Below is a small trained network, with its code and all its weights. Each question gives an input and a class and asks what happens when units are switched off, that is, made to give their printed mean instead of their output.

import numpy as np


def w(rows, s, z=0):
    codes = np.array(rows[::2]) - 128.0
    scale = np.full(codes.shape[1], s)
    scale[-1] = z or s
    return codes * scale


def norm(h):
    return h / np.sqrt((h * h).mean(-1, keepdims=True) + 1e-5)


def f(y):
    return np.maximum(y, 0)


def log_softmax(a):
    a = a - a.max(-1, keepdims=True)
    return a - np.log(np.exp(a).sum(-1, keepdims=True))


def net(x, mask):
    res = np.array(x, float).reshape(1, 3) / 4 @ E
    u = 0
    for l in range(4):
        y = f(norm(res) @ A[l][:, :-1].T + A[l][:, -1])
        res = res + np.where(mask[u : u + 7], y, B[l][:, -1]) @ B[l][:, :-1]
        u += 7
    return log_softmax(norm(res)[-1] @ U[:, :-1].T + U[:, -1])


A, B = {}, {}
E = w([
[50,118,125,97,178,251,178,159,170],'x0',
[121,155,2,104,133,31,54,78,187],'x1',
[208,40,92,59,111,209,101,131,48],'x2',
],0.008)
A[0] = w([
[176,93,69,80,160,139,114,45,136,11],'0.n0',
[163,179,164,199,154,88,164,150,103,3],'0.n1',
[182,169,77,148,176,70,96,122,94,121],'0.n2',
[104,146,242,254,117,102,135,118,130,10],'0.n3',
[106,162,184,100,136,171,151,169,127,80],'0.n4',
[100,148,69,104,183,180,185,133,156,153],'0.n5',
[203,137,158,137,83,130,140,138,96,105],'0.n6',
],0.0079,0.0044)
B[0] = w([
[136,48,148,67,44,129,122,172,172,197],'0.n0',
[103,71,228,36,96,112,141,97,143,185],'0.n1',
[109,161,131,100,132,211,254,106,190,249],'0.n2',
[142,77,207,47,34,103,179,55,129,253],'0.n3',
[159,122,70,181,122,110,219,61,154,216],'0.n4',
[55,159,98,149,139,205,33,172,175,246],'0.n5',
[95,159,158,85,129,85,112,244,107,221],'0.n6',
],0.0067,0.0047)
A[1] = w([
[89,220,135,235,128,108,220,49,176,70],'1.n0',
[172,164,122,190,158,59,159,27,146,5],'1.n1',
[77,148,154,99,149,207,109,133,112,53],'1.n2',
[183,84,187,175,86,88,181,240,28,59],'1.n3',
[206,191,187,144,174,103,118,251,16,42],'1.n4',
[236,117,30,161,95,66,89,105,171,101],'1.n5',
[137,105,80,213,253,246,132,192,80,84],'1.n6',
],0.0057,0.003)
B[1] = w([
[147,77,43,253,210,122,118,177,100,253],'1.n0',
[208,76,70,83,198,101,146,183,201,174],'1.n1',
[182,95,120,141,93,103,168,116,135,188],'1.n2',
[42,214,93,111,142,102,119,190,85,254],'1.n3',
[50,122,117,171,203,147,51,153,119,200],'1.n4',
[138,103,198,139,88,115,223,120,105,205],'1.n5',
[203,136,164,29,16,83,167,33,105,226],'1.n6',
],0.0077,0.0043)
A[2] = w([
[73,206,173,170,169,80,30,57,167,103],'2.n0',
[196,149,58,109,142,72,85,73,183,123],'2.n1',
[81,124,213,205,73,253,118,149,194,103],'2.n2',
[137,23,141,196,115,244,168,54,183,131],'2.n3',
[154,167,187,77,149,175,131,81,110,67],'2.n4',
[122,64,180,251,129,251,180,86,98,4],'2.n5',
[26,247,74,152,180,124,27,81,127,85],'2.n6',
],0.0059,0.0035)
B[2] = w([
[145,151,133,121,2,189,139,178,102,163],'2.n0',
[153,113,225,191,225,148,137,149,84,204],'2.n1',
[171,115,163,143,157,63,117,156,113,217],'2.n2',
[125,146,116,203,154,38,126,98,114,253],'2.n3',
[67,80,148,73,136,84,105,123,147,157],'2.n4',
[139,81,166,197,192,97,193,160,136,192],'2.n5',
[112,183,196,82,78,114,105,126,35,192],'2.n6',
],0.0093,0.0046)
A[3] = w([
[60,211,121,136,115,167,96,114,170,94],'3.n0',
[148,132,179,147,181,111,118,114,190,180],'3.n1',
[130,111,191,69,69,134,185,67,125,104],'3.n2',
[135,125,119,72,159,126,63,118,159,3],'3.n3',
[139,93,35,112,147,215,1,57,183,47],'3.n4',
[76,67,128,72,77,154,104,118,140,131],'3.n5',
[116,127,181,167,134,155,117,155,42,134],'3.n6',
],0.0094,0.0052)
B[3] = w([
[195,149,136,50,75,193,102,220,26,164],'3.n0',
[71,118,98,117,153,191,42,132,138,221],'3.n1',
[249,121,79,73,37,134,197,12,106,254],'3.n2',
[199,144,125,140,166,100,151,62,193,137],'3.n3',
[34,93,84,236,255,82,124,174,206,165],'3.n4',
[116,153,225,205,166,100,172,105,150,200],'3.n5',
[96,155,31,112,137,152,32,124,199,224],'3.n6',
],0.0085,0.0069)
U = w([
[171,91,140,66,53,108,194,80,114,249],'0',
[116,90,121,250,245,96,143,141,186,42],'1',
[99,168,115,104,122,170,22,205,74,84],'2',
],0.014,0.0018)

Each question gives the input, the list of numbers given to net, and the class t.
The units are the neurons (one row each of A and B). Each row of codes is followed by its name. A weight is (code - 128) times the scale printed after its matrix; where a second scale follows, it is the last column's (A, B and U).
mask holds one flag per neuron, layer by layer. A switched-off neuron (its flag False) gives its mean, the last column of its row in B, instead of its output. The means were averaged over made-up inputs and are rounded, as every weight is.
A unit's drop is (log p(t) with every unit on - log p(t) with that unit switched off) / (log p(t) with every unit on - log p(t) with every unit switched off).
The circuit of an input: a set's keep is (log p(t) with only the set's units on - log p(t) with every unit switched off) / (log p(t) with every unit on - log p(t) with every unit switched off). Starting from the 12 units with the biggest drops (on a tie, the unit counted first), units are removed one at a time, each time the one whose removal leaves the highest keep (on an exact tie, the one counted first), for as long as the keep stays at least 0.8.
units of the circuit, in order: the units of the circuit, biggest drop first
k most important neurons: the k neurons with the biggest drops, biggest first
top k neurons in layer l: the k neurons of layer l with the biggest drops, biggest first
drop when u is switched off: that unit's drop, to one decimal
input [0,-7,-4], class 0: units of the circuit, in order => [0.n3]
input [4,5,0], class 2: 2 most important neurons => [3.n0; 2.n6]
input [5,1,2], class 1: 3 most important neurons => [0.n5; 3.n4; 1.n5]
input [1,7,6], class 1: 3 most important neurons => [3.n4; 1.n6; 0.n3]
input [4,-4,0], class 1: 3 most important neurons => [0.n4; 2.n3; 2.n5]
input [1,-7,-1], class 1: 3 most important neurons => [0.n4; 1.n6; 2.n5]
input [8,1,-5], class 2: 3 most important neurons => [0.n5; 3.n0; 2.n6]
input [8,2,8], class 1: 2 most important neurons => [3.n4; 0.n5]
input [-1,-7,-8], class 0: 2 most important neurons => [0.n3; 0.n1]
input [0,-6,3], class 2: top 2 neurons in layer 1 => [1.n4; 1.n3]
input [-5,0,-7], class 0: top 2 neurons in layer 0 => [0.n3; 0.n1]
input [8,7,-2], class 2: drop when 2.n6 is switched off => 0.1
input [-1,-2,-7], class 0: drop when 0.n3 is switched off => 2.9
input [-1,-4,1], class 2: top neuron in layer 0 => [0.n6]
input [-1,-3,-3], class 0: drop when 0.n3 is switched off => 0.3
